Rows, each with the tier of its hidden value:
[125 -26 140 369 -134 18 -98 263 128 74 -28 178 229 -10 -49 -76 77 31 -72 -1 -153 4 -48 141 181 -174 94 -67 -114 -112 -49 -102 27 -3 55 -87 -187 44 192]	F
[29 -339 -22 -267 21 240 335 -33 -152 239 -218 -176 115 23 -200 -223 -241 329 286 101 148 89 -160 -274 25 328 68 -440 112 255 -76 -215 -229 258 56 413 -127 94 -111]	A
[-44 99 -17 248 2 -22 -160 -202 268 121 82 -64 -193 85 25 145 25 160 -58 -203 -310 39 138 -237 0 131 -161 103 -302 -172 -96 94 126 -222 -61 254 28 -194 -117]	Y
[88 -369 -23 -270 -24 266 318 -190 -63 407 -248 -242 67 119 -204 -181 -293 462 330 90 93 7 -110 -365 -38 377 45 -387 -43 196 -104 -178 -191 263 68 528 -125 10 -171]	Q
[21 -346 8 -266 -6 273 349 -63 -146 277 -264 -192 130 39 -208 -248 -257 360 318 127 152 59 -108 -228 -14 291 90 -407 50 253 -83 -153 -232 307 54 428 -123 58 -108]	B
[-147 47 27 99 89 88 -44 91 5 -86 55 -32 -30 -39 -115 -165 -88 77 75 -36 -54 132 43 -39 11 100 -13 -140 13 -61 38 130 -6 60 48 192 -18 -50 -76]	E
[346 16 -57 69 -40 -440 -78 530 16 154 446 369 377 -180 130 166 262 -343 -180 121 210 95 -37 285 312 -432 296 300 -37 166 -243 -57 -25 -146 -286 -207 -335 136 -43]	Q
[-213 4 -26 141 22 -170 -85 274 -8 -120 101 13 73 -162 -41 -133 27 36 -94 -67 -170 118 79 -10 143 -54 40 -102 36 -8 3 33 -46 -54 -10 21 -78 67 50]	P
[-238 63 172 82 127 365 -1 102 61 -186 -51 56 -58 -77 -118 -231 -185 -2 133 95 56 36 44 187 -40 5 -42 37 95 -41 99 156 -29 102 -59 223 -85 -42 38]	L
[-98 -92 75 22 -2 153 141 -4 16 87 -153 -103 48 -46 -49 -95 -52 146 135 -10 -5 72 43 -14 39 61 -41 -112 -38 131 -110 12 -89 77 -54 200 -60 -68 -12]	Q
[-94 -148 6 -180 51 242 295 -166 -140 79 -149 -104 8 -25 -114 -187 -123 165 222 80 46 120 111 -102 -67 206 94 -207 -133 198 -29 93 -238 184 -63 333 27 15 -167]	A
[-119 60 23 77 55 109 51 -169 79 -36 -18 -51 -132 -38 22 41 58 15 37 -62 -163 111 225 -55 -11 72 -32 92 -282 19 -69 187 -85 -92 -172 206 87 -106 -128]	F
[-96 -128 -16 -61 83 97 132 90 -53 -111 -9 -5 19 -136 -49 -118 -54 47 8 30 -50 141 -12 -133 137 126 59 -158 95 119 -6 -84 -138 -7 -55 199 -48 157 5]	P
[-100 149 -81 226 30 -132 -143 -163 149 95 157 -23 -150 77 -18 -40 6 214 -87 -235 -236 118 177 -181 -67 131 -132 -14 -255 -174 20 141 168 -87 59 174 37 -143 -129]	E
[-101 -76 -165 -12 199 -304 -132 416 104 -226 431 -178 -164 -378 200 -72 107 152 -210 -15 -130 105 77 -282 387 39 -17 136 259 -119 241 89 -47 -113 -67 56 -20 256 -47]	F
[-303 121 64 17 111 235 214 -129 -156 -375 -85 132 -89 -179 -6 -187 117 -209 -3 79 -127 218 417 244 -78 -57 171 93 -336 112 117 330 -297 40 -251 30 196 92 -46]	P
[300 -71 273 506 -202 197 -143 318 190 100 -71 251 325 31 -75 -26 61 -36 -2 71 -196 -90 -187 174 278 -187 153 -138 -115 -202 -81 -149 -2 -24 123 -96 -239 40 240]	Y
[-133 139 -117 186 33 -147 -115 -255 230 122 119 10 -244 81 43 15 37 240 -178 -230 -267 71 259 -178 -98 96 -176 188 -352 -150 44 48 152 -159 -91 174 16 -90 -75]	P
[-246 91 -10 207 -27 -153 -131 39 71 8 54 -18 9 -30 -57 -57 -10 98 -69 -162 -247 103 176 -39 -14 -32 -35 -35 -155 -48 -106 158 85 -97 -1 132 -23 -134 -18]	P
[-58 -64 -107 146 74 -241 -76 265 91 -148 337 34 -30 -283 173 -207 60 229 -325 -79 -200 101 57 -194 300 -3 6 5 209 -140 260 -2 118 -65 117 -22 -56 315 138]	A
[-117 20 -59 23 120 -155 -68 324 -16 -173 248 200 90 -202 -20 75 63 -306 -53 -23 -54 88 -99 24 274 -3 25 -68 108 133 -98 -218 -247 -300 -243 -8 -212 139 -59]	B
[-135 -40 20 -46 41 157 157 -152 -33 6 -56 -27 -31 -49 -48 -104 -58 72 98 20 -73 96 185 -41 -42 98 57 -41 -199 106 -41 152 -145 36 -110 257 31 -21 -117]	Q
[226 -17 153 302 -142 -68 -61 340 115 142 91 262 347 -84 46 20 141 -127 -65 57 1 -14 -51 288 246 -326 151 81 -86 21 -174 -55 19 -50 -65 -152 -267 26 146]	Q
[-106 -80 0 -221 123 292 337 -165 -246 -105 -98 -75 -37 -82 -114 -219 -54 22 235 143 69 222 209 -40 -88 200 205 -181 -195 195 49 264 -326 228 -108 298 153 57 -247]	Z
[-244 111 -82 124 37 -139 35 -30 -1 -23 6 36 -81 -37 -5 -197 77 172 -144 -138 -93 187 264 56 -97 -31 -61 48 -183 12 99 70 39 63 -67 2 20 18 31]	A
[-165 64 -12 191 -2 -178 -96 271 -68 -62 89 3 129 -79 -109 -173 22 53 -33 -98 -100 194 64 30 57 -54 62 -202 16 -22 -42 127 41 56 95 19 -44 -41 -4]	E
[-103 -143 -27 -136 106 114 146 119 -95 8 -57 -71 45 -65 -152 -71 -108 24 201 16 71 112 -149 -146 114 238 -23 -311 131 205 -95 -215 -270 2 -101 248 -135 46 -124]	L
[-69 114 -41 210 -4 -64 -147 -342 300 209 188 37 -183 76 76 145 -32 153 -81 -239 -332 -56 171 -222 -18 147 -200 138 -360 -139 -92 74 125 -321 -84 268 -42 -184 -156]	B
[-239 81 102 156 46 143 -71 33 111 -84 -10 42 -40 -48 -70 -115 -103 29 24 -31 -111 36 118 92 -24 -26 -61 56 -55 -48 -16 141 32 -37 -63 187 -68 -96 28]	Q
[-127 -8 31 -95 122 295 248 -122 -167 -252 -109 -28 -110 -107 -59 -108 60 -102 117 142 -53 244 282 10 -51 95 215 -3 -269 116 43 301 -310 115 -207 225 220 64 -171]	Y
[342 14 32 187 -117 -334 -68 458 54 223 321 335 406 -126 115 81 230 -210 -147 98 166 52 -13 335 257 -452 261 249 -86 103 -219 6 56 -46 -165 -214 -313 68 38]	B
[-79 144 -28 277 9 -48 -214 -265 297 177 184 -10 -192 109 15 72 -69 223 -64 -266 -316 -11 114 -246 -42 180 -227 49 -265 -228 -41 108 221 -238 41 279 -24 -219 -136]	Z
[89 58 -59 264 -18 -76 -250 -237 375 269 198 -17 -195 159 23 220 -43 224 -85 -231 -355 -56 24 -386 46 210 -192 93 -300 -255 -111 -41 191 -325 -15 331 -74 -178 -153]	Y
[-3 99 -41 252 -6 -46 -195 -297 323 266 186 -18 -183 141 19 107 -83 263 -43 -263 -299 -45 64 -304 -23 221 -238 33 -273 -217 -65 34 214 -250 42 311 -61 -214 -157]	Z
[-26 -133 -34 -34 83 95 187 16 -24 -115 42 62 -1 -164 53 -148 -26 113 -124 -8 -41 175 -21 -165 163 127 25 -117 169 113 60 -121 -4 -10 8 163 -28 252 89]	A
[-89 11 18 238 -18 2 46 39 66 -99 -9 186 35 -90 46 -200 56 131 -257 -103 -162 142 84 39 86 -59 -22 -27 1 -27 103 -113 129 -13 56 -46 -55 189 254]	B
[203 -477 -16 -322 -26 323 372 -12 -158 384 -344 -310 139 134 -293 -222 -291 486 393 193 196 90 -233 -416 7 398 163 -517 80 221 -111 -242 -241 420 124 549 -116 79 -149]	Y
[-238 76 47 153 25 25 -76 7 97 -35 28 12 -34 -50 -46 -83 -64 63 -8 -87 -163 54 143 21 -11 -6 -64 21 -97 -34 -46 138 35 -74 -50 172 -49 -103 -8]	Q
[139 -12 174 326 -116 33 -57 262 150 108 -65 52 211 -46 20 66 152 -37 30 -10 -64 22 -36 175 215 -201 24 20 -108 -5 -194 -26 -9 -37 -62 -69 -153 -98 110]	F
[-199 34 24 160 -5 -35 25 101 -6 -83 -38 55 53 -97 -28 -166 43 64 -87 -69 -124 141 150 88 34 -76 13 -44 -73 36 3 48 -9 21 -31 10 -32 34 99]	Q
[12 -198 -19 -139 65 190 231 24 -140 61 -109 -127 57 -16 -160 -221 -138 224 192 61 88 173 -79 -207 39 260 82 -363 84 136 1 -62 -149 227 81 304 -28 85 -105]	E
[-158 120 -110 85 113 -56 52 -26 -5 -153 -5 17 -214 -24 -2 -137 159 106 -170 -54 -77 272 303 0 -98 0 9 167 -245 -43 174 97 -24 90 -164 28 131 88 -13]	Y
[179 34 42 156 -39 -195 -27 365 33 104 203 186 260 -126 76 43 181 -150 -67 41 139 112 -6 246 201 -293 132 148 -14 106 -175 33 28 -22 -144 -118 -205 6 12]	L
[-363 71 -239 -219 406 -77 -48 265 -150 -458 248 93 -213 -175 -206 108 -9 -447 90 -102 -37 229 -232 -248 235 440 -154 -347 240 193 16 -497 -563 -428 -380 138 -135 196 -295]	E
[-131 113 -62 201 29 -107 -163 -115 162 16 140 -52 -173 24 -2 65 31 118 -89 -168 -318 97 207 -211 -15 94 -60 75 -287 -162 -41 192 76 -177 -54 225 70 -133 -141]	Y
[-75 -21 107 107 51 235 -2 107 64 -67 -102 -57 -33 -11 -111 -88 -72 72 101 55 -32 102 17 -11 21 42 15 -27 -5 -40 -29 91 -25 81 -40 239 -20 -59 0]	Y
[149 -442 -15 -342 -18 315 415 -65 -191 408 -306 -265 166 108 -271 -291 -314 485 413 166 247 72 -211 -336 -26 395 124 -545 92 269 -81 -217 -241 437 139 510 -143 71 -163]	L

Part 2:
[-22 35 -69 47 31 47 -61 -27 -46 -44 20 50 8 16 -48 -11 -14 56 48 -3 -17 34 16 16 20 1 2 -20 77 2 -22 -75 -11 -35 18 0 1 -21 -11]	X
[-45 201 -101 135 -15 -12 -69 -172 68 -45 56 -36 252 405 2 -138 -93 376 68 2 -132 -68 -124 -41 -29 -248 19 189 -186 178 -41 1 76 96 90 -83 -285 52 229]	N
[88 166 -226 154 -146 168 6 63 159 -67 187 190 -40 607 -76 -164 362 49 -100 179 262 88 116 96 -187 -43 -67 272 -244 -98 -82 307 340 107 -334 -25 -373 96 -95]	T
[61 229 -192 116 111 41 -30 -162 180 16 154 12 165 313 -180 -2 97 223 -93 118 85 -108 8 124 -149 -48 103 116 -114 188 -69 261 -11 85 24 -112 -174 141 -9]	W
[-115 374 -203 30 32 113 -200 -376 226 88 447 37 177 -21 -169 -130 115 142 -4 -3 -287 -53 63 181 47 -327 15 131 -27 209 -148 -81 11 -44 110 -43 -116 55 186]	K
[-60 16 -71 31 -82 -8 -15 23 -11 -12 43 60 161 84 -56 36 -73 78 29 -21 49 12 -46 -55 -9 1 22 51 -28 -22 -83 -8 21 104 11 -2 24 -35 -20]	N
[-16 -14 -58 32 -26 7 -14 82 -33 -34 -8 53 51 58 -18 35 -66 60 18 -19 76 25 -29 -33 -12 31 12 16 3 -37 -66 -2 5 95 -10 3 19 -33 -38]	R
[-50 96 75 -51 114 -123 72 52 -75 -40 -19 3 60 59 69 -76 -98 62 92 -103 -150 17 -98 68 -260 -158 -15 -99 -138 -42 -21 -184 -52 160 150 -50 -186 -31 305]	M
[1 270 -7 85 173 -90 -8 94 140 -27 -39 -49 -59 133 282 -142 -231 376 2 3 -176 -54 -77 27 -138 -160 -37 191 -212 116 -134 -33 -34 176 -23 -75 -302 -12 349]	J
[-156 -85 -111 -98 -343 42 -136 -54 -27 -24 148 106 129 -32 -95 78 -49 48 106 -189 95 -3 8 -194 36 43 -33 14 20 77 -65 4 22 184 119 28 116 -154 -167]	J
[-50 9 -47 13 27 -29 6 32 -19 -3 19 37 135 4 -60 55 -98 53 16 -16 31 17 -53 2 -35 -24 64 -14 1 -16 -64 -31 -54 121 63 -5 74 -6 19]	N
[-114 -47 -171 -215 -282 169 -319 -335 -41 30 205 -91 -329 -258 207 -61 27 166 154 -328 -41 9 88 -214 127 -257 -180 -11 62 404 -4 -39 6 121 282 40 -3 -269 -128]	X
[97 165 -175 90 59 3 -36 42 96 -22 4 -9 -100 117 -25 22 36 62 -35 -27 242 -43 -54 9 -296 -32 169 -71 -50 220 10 287 -93 293 56 -148 -45 196 -134]	R
[-47 -9 -41 51 -16 -13 -22 59 -32 -34 -7 43 147 60 -69 62 -121 120 12 12 29 -5 -39 -31 38 63 30 51 29 -32 -75 -25 -13 43 -16 17 43 -33 -5]	R
[-32 -3 -38 1 23 -22 30 123 -9 1 12 51 35 -20 -2 55 -72 13 -24 10 88 51 -19 18 -65 8 36 14 -16 -71 -88 6 -21 145 -33 23 69 -22 0]	N
[4 80 -119 175 -41 54 -72 150 6 -36 -27 91 21 -14 28 0 -102 23 21 27 53 61 -36 -71 125 63 40 70 100 -81 -116 -51 34 -3 -149 -8 87 28 -110]	R
[-84 -226 45 -19 -8 -16 82 239 -98 -94 -49 168 219 144 -191 129 -99 17 -17 67 127 70 7 35 46 186 20 28 25 -277 -60 -54 10 100 -67 111 135 -88 -4]	M
[-26 53 -87 44 -14 28 -13 4 5 3 92 60 127 82 -96 19 8 22 -9 20 40 25 -17 33 -17 -36 27 36 -12 -46 -90 -1 34 58 -20 5 6 11 -10]	M
[61 20 92 -24 288 -122 202 -14 -97 22 -80 -98 172 278 42 -13 -60 177 -42 78 -82 -24 -109 158 -196 -150 -45 12 -225 -97 -65 -59 9 45 93 -11 -271 -50 319]	M
[-145 -27 -86 -79 -450 48 -333 -140 -149 3 1 -282 -415 -270 400 -12 -205 363 115 -237 57 4 -6 -421 104 -115 -145 192 106 476 19 67 106 63 -89 127 -6 -224 -117]	X
[-28 30 -44 43 -24 11 -50 -37 -77 -70 -27 4 32 108 -57 12 -47 132 58 -2 21 -11 -8 -44 -66 52 1 -4 45 68 21 -3 0 -13 8 0 -56 -7 -6]	H
[-41 37 -117 32 -75 39 -57 -17 23 5 81 78 129 22 -49 30 -52 52 36 -50 33 6 -25 -56 56 -13 8 33 4 1 -111 -20 3 85 51 -19 53 -47 -75]	J
[-24 72 -100 31 -35 42 -63 -11 -13 -6 87 40 -7 -18 -47 1 31 -3 16 -23 44 40 8 13 -46 -36 25 -11 42 21 -50 -4 15 43 -18 -7 12 9 -49]	W
[-26 150 18 39 15 -104 27 268 0 -60 -63 76 -139 -142 68 43 -118 -6 6 5 71 18 26 0 -288 236 35 -38 37 -52 -56 11 -77 93 -177 -28 -11 14 11]	V
[-183 -79 -70 -62 -409 35 -220 -111 -126 -52 73 -30 5 -57 37 27 -117 204 143 -185 19 0 1 -285 109 20 -89 100 83 191 -3 -45 89 31 14 81 34 -197 -105]	T
[-61 5 -69 42 -43 22 -77 -52 -43 -35 35 22 123 54 -84 31 -73 141 39 -10 -7 -7 -16 -37 67 15 15 45 57 42 -40 -40 0 -12 24 13 19 -44 -13]	W
[-26 -10 -84 12 -92 16 -19 107 -8 -8 42 69 28 -3 -39 75 -32 -1 -14 -17 149 30 0 -45 -40 77 21 25 15 -39 -90 64 16 126 -63 19 77 -30 -119]	M
[-25 124 -90 47 20 32 -44 -4 34 -8 101 85 30 -11 -52 -18 19 21 10 12 -25 23 36 56 -36 11 0 18 27 -25 -88 -46 3 -10 -35 -21 -29 -13 1]	T
[38 306 -133 112 128 -4 -73 -45 138 -52 60 34 -38 162 46 -149 -4 161 58 -60 -74 -44 -58 68 -234 -187 79 -21 -114 190 -19 34 -72 194 126 -177 -235 140 145]	K
[-59 82 -194 -61 -56 192 -162 -308 206 -18 309 108 77 365 -54 -145 148 361 4 -11 -109 -57 147 69 135 -211 -178 272 -197 170 -120 67 126 63 137 2 -305 -172 101]	T
[-53 -28 -254 26 -504 171 -84 156 188 -40 244 372 124 268 -135 70 164 -3 -35 11 337 16 191 -182 96 382 -161 298 -97 -180 -257 255 262 113 -291 28 -22 -208 -442]	K
[-23 74 -34 16 87 8 -56 -117 -38 -47 7 -49 13 102 -36 -16 -54 207 37 9 -59 -38 -4 27 -77 -49 1 6 12 141 22 -10 -43 -6 80 -5 -107 2 103]	H
[-58 49 0 17 102 -34 -33 15 -48 -68 -22 39 49 -44 -92 36 -113 93 52 -6 -57 -12 0 43 -80 75 54 -75 94 28 8 -91 -120 6 66 -10 31 6 73]	V
[-38 16 -82 43 -18 2 -38 -3 -38 11 12 1 91 -37 -16 46 -99 50 29 -33 44 28 -67 -53 29 -54 61 -5 43 29 -63 -30 -30 86 46 -3 103 -2 -42]	N
[-7 73 -55 52 33 29 -31 -5 -25 -53 4 47 4 84 -35 -10 -19 94 32 28 -5 5 24 13 -52 55 -21 13 30 6 -29 -24 4 -30 -27 -5 -71 -13 9]	H
[11 133 -84 62 45 39 -45 -40 10 -27 42 15 -35 68 -33 -14 16 91 2 47 14 -6 31 34 -95 21 1 22 26 65 -31 36 4 -22 -48 -15 -81 34 -3]	H
[-17 71 -125 69 -56 31 -41 23 31 9 67 58 89 35 -42 30 -32 34 1 -6 83 17 -31 -37 0 -12 45 43 4 5 -101 38 15 99 -21 -22 49 16 -85]	J
[89 354 95 113 605 -174 173 -83 -40 54 -74 -101 150 -69 37 -90 -127 61 9 102 -397 -42 -128 328 -230 -179 68 -173 -39 -77 -75 -324 -198 -192 157 -143 -223 105 470]	X
[-50 -85 -66 27 -75 5 -21 97 -60 -37 -33 85 119 -1 -62 87 -115 14 48 -51 113 39 -51 -91 49 68 51 -28 61 -58 -57 -29 -34 124 44 8 155 -44 -115]	N
[4 18 -57 75 24 0 -19 62 -56 -47 -46 20 11 49 -36 37 -51 75 8 29 84 22 -18 -10 -45 69 47 -2 58 0 -18 20 -14 19 -52 -7 12 16 -49]	T
[-36 55 -59 34 24 28 -77 -58 -42 -44 17 12 -1 7 -25 -9 -50 115 55 -17 -40 4 9 -6 -3 -5 -3 -6 65 68 -12 -63 -28 -25 38 -3 -24 -27 19]	V
[-15 65 -30 30 99 -29 6 41 -6 -29 9 22 67 69 -27 -2 -70 95 12 -4 -19 3 -43 59 -91 -51 41 -10 -33 -3 -50 -35 -45 101 49 -25 -49 16 104]	R
[-9 -223 26 26 196 -25 110 41 -119 -25 -98 88 401 95 -286 223 -155 96 -42 133 39 -34 -19 80 206 258 48 -23 119 -227 -91 -93 -107 -133 80 60 195 -112 -54]	W
[-32 -25 -78 35 -93 22 -26 82 -47 -20 25 56 59 30 -55 56 -32 -3 10 -17 124 48 -27 -51 -9 31 32 12 32 -47 -63 20 33 98 -50 24 78 -12 -97]	M
[-47 19 -44 12 -10 -9 -28 24 -30 -2 43 21 79 -34 -53 61 -73 68 -1 -2 20 4 -9 0 -4 41 17 22 41 -10 -80 -26 -18 26 -17 22 46 -44 -7]	K
[15 250 13 190 236 -68 -83 122 -25 -78 -177 -162 -245 -88 208 -75 -256 267 9 76 -102 3 -79 18 -137 -65 113 39 106 196 42 -37 -112 0 -149 -20 -76 174 224]	H
[-132 -209 -137 -140 -285 128 -102 297 72 -84 142 368 -111 -193 -99 112 23 -218 51 -168 281 138 158 -94 46 225 -18 -63 97 -181 -110 22 -39 356 6 65 330 -164 -336]	N
[18 132 -38 80 132 -15 13 7 -17 -29 -11 21 26 57 -30 -14 -29 78 8 60 -38 0 -4 75 -105 30 19 -10 18 -13 -41 -42 -28 -46 -31 -35 -87 31 69]	V

New part:
[-346 -210 134 -45 64 80 -205 -187 -199 175 56 229 192 108 -83 -16 42 -92 -112 -509 -226 171 349 125 16 162 328 -28 -26 31 -42 218 -44 265 -128 -107 -292 34 3]	<8>
[40 114 198 56 138 -49 -278 -37 258 9 126 -131 218 4 0 339 89 -317 -271 -85 78 -429 -1 264 1 -34 -31 -155 154 237 -242 105 300 -51 17 22 -84 44 45]	<2>
[278 62 -47 96 -3 -52 -84 -57 376 -17 -189 -581 191 -65 314 102 91 -69 -225 278 138 76 -359 248 -24 -5 -457 -101 -142 329 -53 -232 306 -19 300 99 155 208 -31]	<6>
[21 285 -151 -400 -121 36 290 -87 106 -22 -605 343 -131 -165 -233 -655 121 -75 427 -145 -513 606 394 99 -56 -144 147 276 -311 -220 328 12 39 288 158 82 -455 58 -101]	<15>
[-265 -223 50 -36 -42 -185 -201 -115 -233 339 130 137 56 -228 -34 -378 95 89 49 -284 -192 334 716 -27 -220 -53 416 -237 115 105 -6 355 86 136 -199 274 81 -33 -174]	<9>
[-259 -100 17 -126 -76 127 -295 -319 -53 277 -104 165 251 -110 76 -171 77 29 99 -356 -414 547 321 132 151 -72 125 -102 76 216 52 83 -20 224 -1 -12 -343 98 -59]	<8>
[28 45 93 -185 208 79 -52 42 287 -248 -261 -202 35 -69 181 138 -42 -130 -85 -41 -98 -233 -398 298 179 0 -296 60 -163 141 121 -108 374 181 364 217 -137 200 24]	<6>
[42 47 22 -111 83 64 -80 7 362 203 -111 136 -149 -264 -121 -222 -21 -238 160 -214 195 -762 233 -199 -209 -89 362 -72 55 -230 -30 218 147 18 -402 630 119 31 -316]	<6>
[-599 -454 120 134 6 168 25 12 -79 -178 -24 363 110 313 -17 -83 -120 159 -199 -510 -264 -171 -50 122 88 524 198 72 -226 -236 -162 117 -221 290 -60 -288 -150 88 -199]	<17>
[-21 -104 -268 83 -181 98 225 67 187 -140 -142 -354 -78 18 92 -210 -130 227 -250 -78 -35 102 -366 -124 -120 341 -245 349 -490 -67 114 -201 -99 434 161 -265 273 153 -213]	<17>
[-107 -64 300 5 289 -155 -248 30 -124 -5 164 93 39 74 -151 67 79 -246 -146 -226 35 -199 379 258 -142 87 312 -167 145 3 -69 394 227 58 -12 140 -143 -5 34]	<15>
[-295 183 72 -58 -16 56 359 243 -42 -353 -178 325 -127 103 -310 -170 -169 -56 -145 -253 -520 -119 -27 108 1 146 71 463 -341 -243 75 -8 58 500 113 -280 -221 -49 -51]	<9>
[-218 157 -91 156 -11 222 -35 88 16 -166 140 84 15 56 -281 53 -147 -15 -321 -428 -39 -360 -96 -30 9 286 143 425 -53 -86 -17 40 -190 303 57 -525 -132 -91 -123]	<2>
[-166 246 -15 -333 -37 9 431 145 151 -366 -489 410 -137 -8 -277 -356 16 -115 154 -202 -543 62 95 222 27 25 42 379 -405 -255 156 -20 160 316 251 -108 -405 16 -40]	<4>
[41 -51 -54 -62 -37 116 -109 -50 450 274 -56 101 -188 -237 -84 -298 -70 -124 185 -226 184 -694 198 -361 -246 -13 347 -79 15 -310 -53 224 -21 120 -536 561 243 97 -426]	<17>
[-265 -3 -246 -65 -86 53 381 256 -58 -392 -181 21 -192 -89 -120 -387 -168 295 -139 -266 -265 70 -137 -17 -53 293 -24 518 -458 -170 241 -76 -42 444 364 -298 63 -4 -176]	<2>
[175 228 333 401 124 -318 -372 65 103 -173 203 -232 225 150 0 161 162 -143 -284 421 -49 207 123 562 -85 -24 -236 -347 405 309 -287 200 269 -219 351 -229 -79 19 31]	<15>
[-291 153 15 94 -17 101 218 257 -78 -324 3 169 -131 68 -277 -110 -237 49 -265 -263 -361 -202 -119 13 -13 221 51 478 -229 -182 75 3 -38 500 119 -369 -72 -72 -118]	<9>
[25 212 319 -24 282 -159 -192 211 225 -151 166 115 -136 -95 -242 128 -17 -354 -100 -64 57 -816 192 158 -145 -86 207 -108 249 -71 -124 374 387 13 -77 326 -3 -46 -86]	<6>
[67 -113 -245 -267 -76 210 -150 -301 420 501 -270 -45 64 -413 143 -289 88 -119 263 -362 242 -329 225 -285 -107 -148 291 -123 -77 -8 46 18 54 -9 -393 664 91 149 -295]	<2>
[226 309 154 -119 307 74 -270 91 471 -313 -141 -102 -72 -141 16 129 -37 -240 68 72 49 -520 -277 308 149 -132 -183 -24 204 27 82 93 337 -24 350 273 -215 159 -47]	<2>
[235 1 -285 396 -257 164 -222 -442 217 424 -82 -385 511 234 66 9 307 -113 -288 -89 427 459 85 96 -179 311 -10 -46 -80 195 -288 -178 -380 -220 -82 -587 -125 87 -80]	<2>
[-198 19 -67 -177 21 140 215 65 87 -165 -205 48 -11 7 -105 -13 -69 -96 -182 -383 -167 -248 -158 51 26 193 22 370 -400 -68 94 -86 105 374 106 -131 -140 38 -28]	<4>
[20 -75 216 318 62 -232 -223 50 79 -149 173 -185 125 219 35 36 88 -4 -274 180 -6 146 80 347 -148 216 -116 -246 116 94 -235 209 95 -25 188 -222 61 95 -65]	<19>
[-163 152 508 139 426 -256 -349 358 -17 -584 272 126 -95 46 -131 184 -87 -76 -191 111 -239 -400 6 569 101 27 -77 -177 451 87 -68 427 424 10 504 6 -167 -22 -1]	<6>
[-151 -79 234 90 202 -71 -247 -33 -30 -105 114 1 223 193 -45 234 116 -190 -291 -218 17 -114 105 396 10 211 72 -122 79 145 -174 201 160 -8 172 -199 -235 30 79]	<4>
[-201 90 24 -151 -53 134 221 48 134 -139 -164 224 -57 114 -234 -51 -96 -160 -120 -355 -367 -185 -38 1 -8 158 85 363 -365 -206 25 -4 15 491 -81 -219 -210 47 -48]	<19>
[-31 -121 -306 119 -114 34 309 123 39 -258 -264 -390 -38 27 129 -310 -60 306 -255 -12 37 300 -352 54 -116 403 -272 359 -528 -21 178 -247 -63 278 430 -297 211 116 -172]	<6>
[-266 -234 52 -52 -23 -145 -183 -136 -232 322 83 148 85 -168 -33 -339 104 56 37 -320 -180 340 669 6 -190 -13 407 -208 66 86 -1 323 66 142 -180 229 10 -16 -140]	<9>
[-522 -282 11 195 11 219 -31 36 -21 -197 -36 314 154 148 -12 -101 -114 190 -173 -462 -136 -274 -87 141 140 415 179 106 -69 -143 -152 46 -222 102 66 -279 -162 21 -230]	<2>
[5 -14 -128 -55 9 107 -113 -8 357 230 -50 122 -166 -342 -111 -351 -38 -74 188 -288 294 -734 276 -315 -237 -22 432 -45 88 -260 -17 237 -13 -26 -402 554 215 13 -425]	<2>
[-13 165 -170 379 -142 260 -35 -57 80 61 38 -117 133 176 -202 -17 -71 -38 -347 -217 126 -78 -130 -81 -108 331 61 359 -100 -84 -92 -110 -355 210 -79 -583 -63 -42 -177]	<15>
[-205 -153 -31 -228 -89 192 -294 -402 78 329 -154 155 233 -61 70 -134 113 -46 136 -455 -317 442 279 58 134 0 152 -85 -25 137 52 87 -71 252 -103 -9 -368 161 -66]	<17>
[-13 -180 -221 -38 -124 114 187 -11 229 -77 -219 -400 0 -1 219 -106 -92 151 -221 -104 -39 98 -416 -60 -44 271 -295 251 -534 26 116 -247 30 416 159 -85 224 228 -134]	<17>
[-220 68 20 41 -14 198 -60 -9 14 -14 137 125 6 119 -269 93 -132 -130 -274 -467 -164 -269 6 -82 -23 236 191 335 -123 -114 -20 102 -136 461 -154 -382 -154 -20 -73]	<19>
[219 2 -203 173 -134 73 28 -115 237 116 -173 -582 189 4 245 -12 24 20 -289 118 140 260 -328 38 -100 129 -337 107 -319 214 0 -306 39 174 140 -112 197 185 -69]	<9>
[35 76 198 -114 197 86 -93 -21 254 -63 -154 -97 102 28 71 236 -30 -311 -134 -101 -91 -337 -217 231 96 -48 -112 3 -104 83 -19 -37 327 197 54 225 -174 161 66]	<9>
[86 -124 -139 -182 -85 197 -146 -280 425 530 -228 -43 20 -310 126 -265 24 -160 230 -270 169 -343 192 -332 -153 -138 269 -151 -85 -86 3 38 37 104 -539 695 153 180 -317]	<8>
[-5 -69 -69 -190 100 88 66 6 265 -198 -298 -264 80 -88 242 37 -16 -13 -107 -112 -41 -96 -375 222 127 78 -273 109 -328 139 114 -185 280 179 359 141 -39 216 6]	<2>
[52 211 431 19 295 -245 -219 315 300 -315 267 97 -253 -30 -235 140 -96 -296 -105 98 -76 -825 105 180 -153 -77 82 -159 290 -139 -145 457 422 119 -33 301 94 19 -112]	<17>
[22 112 142 -72 166 -47 -163 84 289 71 88 117 -118 -192 -201 -13 2 -308 -5 -208 184 -837 259 -57 -199 -71 336 -91 161 -128 -109 321 246 -2 -286 437 78 -29 -197]	<4>
[35 -116 -29 359 -87 -34 -139 -217 96 110 -65 -144 405 314 40 -21 277 -72 -257 -27 227 333 160 332 -150 345 26 -178 -41 94 -327 5 -180 -254 77 -446 -157 72 -51]	<2>
[-115 18 13 -356 125 62 333 88 177 -329 -482 149 -61 53 -54 -129 18 -160 36 -248 -256 -118 -148 263 67 137 -43 277 -496 -171 164 -76 252 278 285 75 -310 139 37]	<4>
[52 254 349 -22 302 -162 -96 293 242 -196 95 206 -258 -108 -293 -11 -83 -354 3 8 11 -893 214 102 -195 -129 266 -77 227 -235 -79 397 384 54 -144 482 32 -41 -148]	<15>
